Here is a tiny trained network, its code and every weight. The questions are about switching its units off for an input and a class, where a switched-off unit gives its printed mean instead of its output.

import numpy as np


def w(rows, s, z=0):
    codes = np.array(rows[::2]) - 128.0
    scale = np.full(codes.shape[1], s)
    scale[-1] = z or s
    return codes * scale


def f(y):
    return np.maximum(y, 0)


def log_softmax(a):
    a = a - a.max(-1, keepdims=True)
    return a - np.log(np.exp(a).sum(-1, keepdims=True))


def net(x, mask):
    res = np.array(x, float).reshape(1, 6) / 4 @ E
    y = f(res @ A[0][:, :-1].T + A[0][:, -1])
    res = res + np.where(mask, y, B[0][:, -1]) @ B[0][:, :-1]
    return log_softmax(res[-1] @ U[:, :-1].T + U[:, -1])


A, B = {}, {}
E = w([
[153,92,43,95,114,187],'x0',
[132,138,245,166,156,91],'x1',
[56,152,72,216,207,160],'x2',
[94,207,89,75,140,58],'x3',
[18,64,112,154,88,60],'x4',
[139,47,73,100,189,71],'x5',
],0.011)
A[0] = w([
[155,191,133,142,154,108,150],'N1',
[201,111,158,141,150,175,252],'N2',
[65,72,105,101,133,136,229],'N3',
[123,140,85,16,35,119,163],'N4',
[116,133,217,169,189,74,149],'N5',
[130,166,102,55,89,60,148],'N6',
[139,179,201,145,161,130,207],'N7',
[117,95,44,60,105,89,229],'N8',
[111,142,204,176,125,141,235],'N9',
[36,168,130,164,168,64,218],'N10',
[177,144,141,31,108,166,116],'N11',
[126,73,78,167,143,87,202],'N12',
[120,183,166,105,49,116,228],'N13',
[128,32,119,129,178,169,197],'N14',
[170,127,145,124,77,159,219],'N15',
[100,143,201,160,91,95,157],'N16',
[179,210,151,121,90,155,209],'N17',
[80,152,155,143,179,42,44],'N18',
[3,192,41,186,106,103,218],'N19',
[109,159,113,40,123,12,200],'N20',
[107,81,94,192,92,190,243],'N21',
[158,170,162,143,199,88,254],'N22',
[120,148,106,43,122,133,212],'N23',
[188,149,145,112,10,146,220],'N24',
[115,117,156,100,141,104,121],'N25',
],0.012,0.0036)
B[0] = w([
[115,206,169,43,180,154,174],'N1',
[121,98,80,53,117,254,199],'N2',
[137,131,72,151,141,95,191],'N3',
[166,166,126,160,120,79,215],'N4',
[93,94,162,108,127,111,217],'N5',
[138,187,81,126,90,67,191],'N6',
[81,107,188,49,114,151,200],'N7',
[123,196,61,164,101,96,217],'N8',
[88,67,198,106,130,145,204],'N9',
[107,106,168,164,166,120,235],'N10',
[183,159,147,98,131,145,188],'N11',
[77,68,82,164,128,93,192],'N12',
[142,140,168,106,72,93,199],'N13',
[110,74,56,101,148,123,196],'N14',
[152,123,142,108,66,158,181],'N15',
[117,130,187,116,98,98,200],'N16',
[144,183,142,63,94,207,197],'N17',
[131,148,165,131,172,95,201],'N18',
[168,127,172,254,190,138,247],'N19',
[91,228,118,147,151,27,221],'N20',
[155,75,62,183,98,121,201],'N21',
[104,138,144,65,205,147,205],'N22',
[187,211,80,196,145,97,178],'N23',
[177,118,151,121,50,143,211],'N24',
[92,149,120,94,142,111,154],'N25',
],0.0092,0.016)
U = w([
[111,84,70,142,109,121,254],'0',
[253,210,152,106,77,150,117],'1',
[145,186,149,64,182,227,134],'2',
[182,122,144,229,181,167,159],'3',
[115,222,115,147,126,44,43],'4',
[87,154,213,91,180,91,104],'5',
[142,117,212,109,1,141,136],'6',
[210,52,153,92,119,199,41],'7',
],0.0085,0.0022)

Each question gives the input, the list of numbers given to net, and the class t.
The units are the neurons (one row each of A and B). Each row of codes is followed by its name. A weight is (code - 128) times the scale printed after its matrix; where a second scale follows, it is the last column's (A, B and U).
mask holds one flag per neuron, in row order. A switched-off neuron (its flag False) gives its mean, the last column of its row in B, instead of its output. The means were averaged over made-up inputs and are rounded, as every weight is.
A unit's drop is (log p(t) with every unit on - log p(t) with that unit switched off) / (log p(t) with every unit on - log p(t) with every unit switched off).
The circuit of an input: a set's keep is (log p(t) with only the set's units on - log p(t) with every unit switched off) / (log p(t) with every unit on - log p(t) with every unit switched off). Starting from the 12 units with the biggest drops (on a tie, the unit counted first), units are removed one at a time, each time the one whose removal leaves the highest keep (on an exact tie, the one counted first), for as long as the keep stays at least 0.8.
units of the circuit, in order: the units of the circuit, biggest drop first
most important unit: the unit with the biggest drop
k most important neurons: the k neurons with the biggest drops, biggest first
drop when u is switched off: that unit's drop, to one decimal
input [2,-1,-2,-8,-6,-7], class 7: units of the circuit, in order => (N2 N20)
input [-7,1,-1,0,-7,-4], class 2: 2 most important neurons => (N22 N1)
input [-5,2,-7,-4,-4,8], class 7: units of the circuit, in order => (N2 N8)
input [-7,-2,1,-7,8,2], class 0: units of the circuit, in order => (N12 N21)
input [-1,-7,-6,3,4,-7], class 1: most important unit => N24
input [1,5,8,8,5,-2], class 5: 2 most important neurons => (N18 N21)
input [-2,4,5,7,0,8], class 5: 3 most important neurons => (N22 N10 N5)
input [7,-5,2,3,-5,5], class 4: 2 most important neurons => (N8 N23)
input [5,3,-1,-8,-6,-7], class 7: units of the circuit, in order => (N2 N20)
input [-2,5,-6,-3,-7,3], class 2: 2 most important neurons => (N2 N22)
input [-3,-1,3,-4,-6,-7], class 2: 3 most important neurons => (N2 N17 N1)
input [-1,-6,3,-1,8,-2], class 3: drop when N19 is switched off => 0.6
input [-2,-6,5,-4,-7,-4], class 2: drop when N19 is switched off => 0.0
input [5,7,-4,-4,-6,4], class 7: most important unit => N20
input [7,-7,1,-2,8,-6], class 3: drop when N19 is switched off => 1.1
input [5,-4,1,-8,-4,2], class 7: 2 most important neurons => (N2 N20)
